Below are the code and all the weights of a small trained network. Each question names an input and a target symbol and asks about switching units off, where a switched-off unit gives its printed mean instead of its output.

import numpy as np


def w(rows, s, z=0):
    codes = np.array(rows[::2]) - 128.0
    scale = np.full(codes.shape[1], s)
    scale[-1] = z or s
    return codes * scale


def softmax(a):
    e = np.exp(a - a.max(-1, keepdims=True))
    return e / e.sum(-1, keepdims=True)


def log_softmax(a):
    a = a - a.max(-1, keepdims=True)
    return a - np.log(np.exp(a).sum(-1, keepdims=True))


def net(x, mask):
    ids = ['ΔΘΠβζηλμφψ'.index(c) for c in x.split()]
    T = len(ids)
    res = E[ids] + P[:T]
    u = 0
    for l in range(3):
        r = res
        for j in range(3):
            rows = slice(3 * j, 3 * j + 3)
            q, k, v = (r @ M[l][rows].T for M in (Q, K, V))
            z = softmax(np.where(np.tri(T) > 0, q @ k.T / 3**0.5, -1e9)) @ v
            o = O[l][rows]
            res = res + np.where(mask[u + j], z, o[:, -1]) @ o[:, :-1]
        u += 3
    return log_softmax(res[-1] @ U[:, :-1].T + U[:, -1])


Q, K, V, O = {}, {}, {}, {}
E = w([
[113,103,160],'Δ',
[132,133,148],'Θ',
[125,187,9],'Π',
[132,139,87],'β',
[85,169,74],'ζ',
[50,61,144],'η',
[191,158,191],'λ',
[104,136,42],'μ',
[163,100,138],'φ',
[140,127,156],'ψ',
],0.013)
P = w([
[145,136,106],'0',
[106,165,156],'1',
[135,113,173],'2',
[184,79,102],'3',
[142,141,145],'4',
[108,248,147],'5',
],0.017)
Q[0] = w([
[134,96,104],'0.h0',
[98,115,202],'0.h0',
[111,201,151],'0.h0',
[164,74,130],'0.h1',
[140,110,105],'0.h1',
[131,127,169],'0.h1',
[100,195,4],'0.h2',
[159,57,103],'0.h2',
[179,123,76],'0.h2',
],0.019)
K[0] = w([
[181,103,124],'0.h0',
[49,98,130],'0.h0',
[22,224,134],'0.h0',
[202,162,170],'0.h1',
[160,128,117],'0.h1',
[110,152,173],'0.h1',
[8,178,38],'0.h2',
[184,18,62],'0.h2',
[146,107,30],'0.h2',
],0.014)
V[0] = w([
[185,119,144],'0.h0',
[124,26,84],'0.h0',
[90,152,121],'0.h0',
[176,90,129],'0.h1',
[24,154,117],'0.h1',
[19,254,129],'0.h1',
[221,165,117],'0.h2',
[140,220,55],'0.h2',
[80,128,119],'0.h2',
],0.0088)
O[0] = w([
[108,79,93,118],'0.h0',
[133,189,49,4],'0.h0',
[138,153,163,156],'0.h0',
[129,157,100,121],'0.h1',
[97,89,191,110],'0.h1',
[159,18,210,166],'0.h1',
[211,104,151,224],'0.h2',
[129,46,254,212],'0.h2',
[80,132,130,95],'0.h2',
],0.0082,0.0034)
Q[1] = w([
[212,30,18],'1.h0',
[94,130,137],'1.h0',
[174,143,90],'1.h0',
[131,250,216],'1.h1',
[82,140,238],'1.h1',
[234,119,168],'1.h1',
[146,154,122],'1.h2',
[138,85,119],'1.h2',
[134,77,120],'1.h2',
],0.013)
K[1] = w([
[76,200,212],'1.h0',
[129,96,80],'1.h0',
[152,104,151],'1.h0',
[81,229,177],'1.h1',
[156,162,251],'1.h1',
[245,192,133],'1.h1',
[69,177,129],'1.h2',
[114,108,100],'1.h2',
[120,97,93],'1.h2',
],0.014)
V[1] = w([
[247,170,145],'1.h0',
[133,119,60],'1.h0',
[138,183,162],'1.h0',
[118,214,129],'1.h1',
[159,144,143],'1.h1',
[197,192,163],'1.h1',
[118,174,113],'1.h2',
[172,109,114],'1.h2',
[142,167,96],'1.h2',
],0.012)
O[1] = w([
[164,2,86,250],'1.h0',
[209,179,88,109],'1.h0',
[149,98,163,138],'1.h0',
[31,47,108,105],'1.h1',
[82,131,108,185],'1.h1',
[11,109,86,254],'1.h1',
[83,119,174,91],'1.h2',
[67,116,81,152],'1.h2',
[48,121,164,92],'1.h2',
],0.009,0.0063)
Q[2] = w([
[230,48,73],'2.h0',
[194,120,94],'2.h0',
[212,30,83],'2.h0',
[201,134,73],'2.h1',
[174,156,94],'2.h1',
[165,89,98],'2.h1',
[241,135,134],'2.h2',
[69,131,123],'2.h2',
[195,255,146],'2.h2',
],0.011)
K[2] = w([
[174,130,78],'2.h0',
[129,111,109],'2.h0',
[188,146,79],'2.h0',
[209,146,92],'2.h1',
[181,157,118],'2.h1',
[153,98,85],'2.h1',
[196,141,44],'2.h2',
[100,128,174],'2.h2',
[247,225,93],'2.h2',
],0.013)
V[2] = w([
[145,160,7],'2.h0',
[156,134,111],'2.h0',
[79,122,148],'2.h0',
[122,73,128],'2.h1',
[99,86,188],'2.h1',
[138,112,227],'2.h1',
[107,161,89],'2.h2',
[99,146,207],'2.h2',
[120,145,80],'2.h2',
],0.013)
O[2] = w([
[89,111,255,141],'2.h0',
[100,137,145,139],'2.h0',
[174,107,108,106],'2.h0',
[164,177,101,254],'2.h1',
[135,159,39,212],'2.h1',
[70,141,21,143],'2.h1',
[90,125,199,68],'2.h2',
[216,145,155,78],'2.h2',
[79,121,167,103],'2.h2',
],0.0091,0.0059)
U = w([
[47,32,69,111],'Δ',
[101,209,139,200],'Θ',
[114,118,115,111],'Π',
[121,101,152,94],'β',
[82,97,125,183],'ζ',
[217,2,127,3],'η',
[123,88,118,193],'λ',
[196,115,97,84],'μ',
[168,91,131,85],'φ',
[121,115,121,186],'ψ',
],0.0076,0.0043)

Each question gives the input, a string of symbols that net reads in full, and the target symbol t.
The units are the heads (3 rows each of Q, K, V and O). Each row of codes is followed by its name. A weight is (code - 128) times the scale printed after its matrix; where a second scale follows, it is the last column's (O and U).
mask holds one flag per head, layer by layer. A switched-off head (its flag False) gives its mean, the last column of its rows in O, instead of its output. The means were averaged over made-up inputs and are rounded, as every weight is.
A unit's drop is (log p(t) with every unit on - log p(t) with that unit switched off) / (log p(t) with every unit on - log p(t) with every unit switched off).
The circuit of an input: a set's keep is (log p(t) with only the set's units on - log p(t) with every unit switched off) / (log p(t) with every unit on - log p(t) with every unit switched off). Starting from all 9 units, units are removed one at a time, each time the one whose removal leaves the highest keep (on an exact tie, the one counted first), for as long as the keep stays at least 0.8.
circuit, biggest first: the units of the circuit, biggest drop first
unit that matters most: the unit with the biggest drop
which heads matter: for each layer, one digit per head in row order, 1 if its drop is at least 0.15 and else 0, layers parted by /
input λ Θ μ λ η Δ, target η: circuit, biggest first -> 1.h0, 0.h2
input Θ ζ λ η, target μ: unit that matters most -> 1.h0
input λ λ Δ, target Δ: which heads matter -> 001 / 110 / 001
input λ ζ Π λ β β, target η: circuit, biggest first -> 1.h0, 0.h2
input ψ λ λ λ ζ Π, target η: which heads matter -> 011 / 100 / 000
input ζ η λ Θ, target Θ: which heads matter -> 011 / 100 / 000
input ζ φ Θ ζ Θ Π, target μ: circuit, biggest first -> 0.h2, 2.h0, 2.h2, 0.h0
input Θ η ψ Π, target Θ: circuit, biggest first -> 1.h0, 0.h2
input Θ ζ λ, target Δ: circuit, biggest first -> 1.h1, 0.h2, 1.h0
input ψ φ Π λ η η, target η: circuit, biggest first -> 1.h0, 0.h1, 1.h1
input λ η ζ Θ, target Θ: circuit, biggest first -> 1.h0, 0.h1
input λ Θ Δ λ λ, target Δ: circuit, biggest first -> 1.h1, 1.h0
input λ Π λ λ λ ψ, target η: circuit, biggest first -> 1.h0, 0.h1
input λ λ Π, target Δ: circuit, biggest first -> 1.h0, 1.h1
input ζ ζ η, target Θ: circuit, biggest first -> 0.h2, 1.h0
input μ ζ λ λ ψ Θ, target η: which heads matter -> 111 / 100 / 000
input λ ζ ζ Π, target μ: which heads matter -> 111 / 100 / 101
input μ η λ ψ, target Θ: which heads matter -> 011 / 100 / 000
input Δ λ ζ μ, target η: which heads matter -> 010 / 110 / 010
input ψ ζ Π ζ ψ Θ, target μ: which heads matter -> 001 / 000 / 101
input λ Π μ Θ, target Δ: which heads matter -> 111 / 111 / 001
